Here is a tiny trained network, its code and every weight. The questions are about switching its units off for an input and a class, where a switched-off unit gives its printed mean instead of its output.

import numpy as np


def w(rows, s, z=0):
    codes = np.array(rows[::2]) - 128.0
    scale = np.full(codes.shape[1], s)
    scale[-1] = z or s
    return codes * scale


def f(y):
    return np.maximum(y, 0)


def log_softmax(a):
    a = a - a.max(-1, keepdims=True)
    return a - np.log(np.exp(a).sum(-1, keepdims=True))


def net(x, mask):
    res = np.array(x, float).reshape(1, 8) / 4 @ E
    y = f(res @ A[0][:, :-1].T + A[0][:, -1])
    res = res + np.where(mask, y, B[0][:, -1]) @ B[0][:, :-1]
    return log_softmax(res[-1] @ U[:, :-1].T + U[:, -1])


A, B = {}, {}
E = w([
[126,125,128,124,138,139],'x0',
[78,80,199,44,152,118],'x1',
[86,36,74,158,77,133],'x2',
[136,123,133,136,119,151],'x3',
[67,107,104,146,253,171],'x4',
[101,154,19,23,93,222],'x5',
[235,59,104,78,156,111],'x6',
[124,131,121,120,128,95],'x7',
],0.0065)
A[0] = w([
[101,81,227,54,138,113,146],'N1',
[22,163,162,192,68,135,63],'N2',
[109,86,133,148,160,183,161],'N3',
[83,167,191,148,59,173,52],'N4',
[170,182,36,155,121,119,153],'N5',
[91,181,63,61,94,171,51],'N6',
[146,132,152,85,14,108,58],'N7',
[98,54,147,179,58,155,166],'N8',
[232,56,140,115,120,146,124],'N9',
[118,116,153,95,64,205,105],'N10',
[155,159,87,65,102,134,1],'N11',
[176,130,165,117,12,111,99],'N12',
[198,45,74,145,188,108,106],'N13',
[85,79,190,53,118,154,148],'N14',
[191,81,140,80,114,124,86],'N15',
[138,92,218,211,126,103,108],'N16',
[167,143,89,220,150,116,80],'N17',
[190,215,197,99,159,163,155],'N18',
[106,40,92,128,93,105,167],'N19',
],0.011,0.0028)
B[0] = w([
[144,146,141,159,71,192,222],'N1',
[175,180,169,51,201,123,218],'N2',
[142,125,110,172,167,154,188],'N3',
[148,171,160,92,161,64,189],'N4',
[98,151,195,154,95,168,225],'N5',
[152,51,136,76,89,99,254],'N6',
[126,110,107,146,187,223,217],'N7',
[137,173,63,147,88,81,204],'N8',
[101,172,174,93,186,56,226],'N9',
[74,105,165,148,139,90,202],'N10',
[118,100,132,108,127,88,194],'N11',
[119,107,88,121,144,216,223],'N12',
[134,162,138,79,156,148,229],'N13',
[146,155,146,142,91,181,211],'N14',
[147,183,174,113,135,96,195],'N15',
[86,33,98,55,86,115,220],'N16',
[135,126,175,125,73,193,189],'N17',
[131,138,8,177,95,72,226],'N18',
[147,149,89,191,114,86,212],'N19',
],0.015,0.0069)
U = w([
[138,2,145,51,105,91,106],'0',
[166,181,162,67,199,104,36],'1',
[137,154,117,112,113,137,252],'2',
[162,136,205,153,52,169,66],'3',
[124,90,75,119,213,192,170],'4',
[107,170,38,151,110,67,86],'5',
[59,145,117,91,133,136,148],'6',
[156,100,133,121,133,126,212],'7',
],0.0095,0.004)

Each question gives the input, the list of numbers given to net, and the class t.
The units are the neurons (one row each of A and B). Each row of codes is followed by its name. A weight is (code - 128) times the scale printed after its matrix; where a second scale follows, it is the last column's (A, B and U).
mask holds one flag per neuron, in row order. A switched-off neuron (its flag False) gives its mean, the last column of its row in B, instead of its output. The means were averaged over made-up inputs and are rounded, as every weight is.
A unit's drop is (log p(t) with every unit on - log p(t) with that unit switched off) / (log p(t) with every unit on - log p(t) with every unit switched off).
The circuit of an input: a set's keep is (log p(t) with only the set's units on - log p(t) with every unit switched off) / (log p(t) with every unit on - log p(t) with every unit switched off). Starting from the 12 units with the biggest drops (on a tie, the unit counted first), units are removed one at a time, each time the one whose removal leaves the highest keep (on an exact tie, the one counted first), for as long as the keep stays at least 0.8.
units of the circuit, in order: the units of the circuit, biggest drop first
most important unit: the unit with the biggest drop
top k neurons: the k neurons with the biggest drops, biggest first
drop of u: that unit's drop, to one decimal
input [3,-5,5,7,1,7,-2,0], class 0: most important unit : N6
input [-3,-7,-2,-6,5,-5,-6,2], class 3: top 2 neurons : (N17 N9)
input [-4,-3,8,-7,6,0,-1,-4], class 5: top 4 neurons : (N8 N19 N7 N12)
input [-2,-2,7,-7,-2,3,0,7], class 5: top 2 neurons : (N19 N8)
input [4,-7,6,-2,3,1,8,3], class 1: units of the circuit, in order : (N13 N9)
input [-3,-1,1,2,-2,2,-7,-6], class 1: top 2 neurons : (N2 N4)
input [-3,7,6,0,6,5,-4,6], class 3: units of the circuit, in order : (N14 N1)
input [-3,-7,5,2,-7,-8,5,-6], class 0: top 2 neurons : (N16 N1)
input [0,-6,2,1,-1,-7,8,-5], class 1: top 4 neurons : (N9 N13 N6 N15)
input [-6,7,-1,3,0,6,-6,-5], class 3: top 4 neurons : (N14 N16 N1 N9)
input [5,2,-8,2,7,4,-3,-3], class 5: top 2 neurons : (N18 N7)
input [-4,5,6,1,-2,-2,-1,2], class 5: top 3 neurons : (N8 N19 N5)
input [-4,8,0,-8,6,2,-3,-5], class 3: units of the circuit, in order : (N1 N14)
input [6,-1,-1,5,-4,1,8,-4], class 1: units of the circuit, in order : (N9)
input [-3,3,2,5,-5,-1,-1,-3], class 4: units of the circuit, in order : (N7 N12)
input [2,2,2,-7,-8,0,8,-6], class 1: top 2 neurons : (N9 N15)
input [-2,7,7,-7,-2,2,1,6], class 3: drop of N18 : 0.3
input [7,-5,1,7,-7,-2,-8,-2], class 1: drop of N2 : 0.9
input [5,0,-8,8,-1,2,4,-1], class 5: drop of N18 : 0.8
input [4,-1,-6,-5,-1,-4,4,-1], class 5: units of the circuit, in order : (N18)
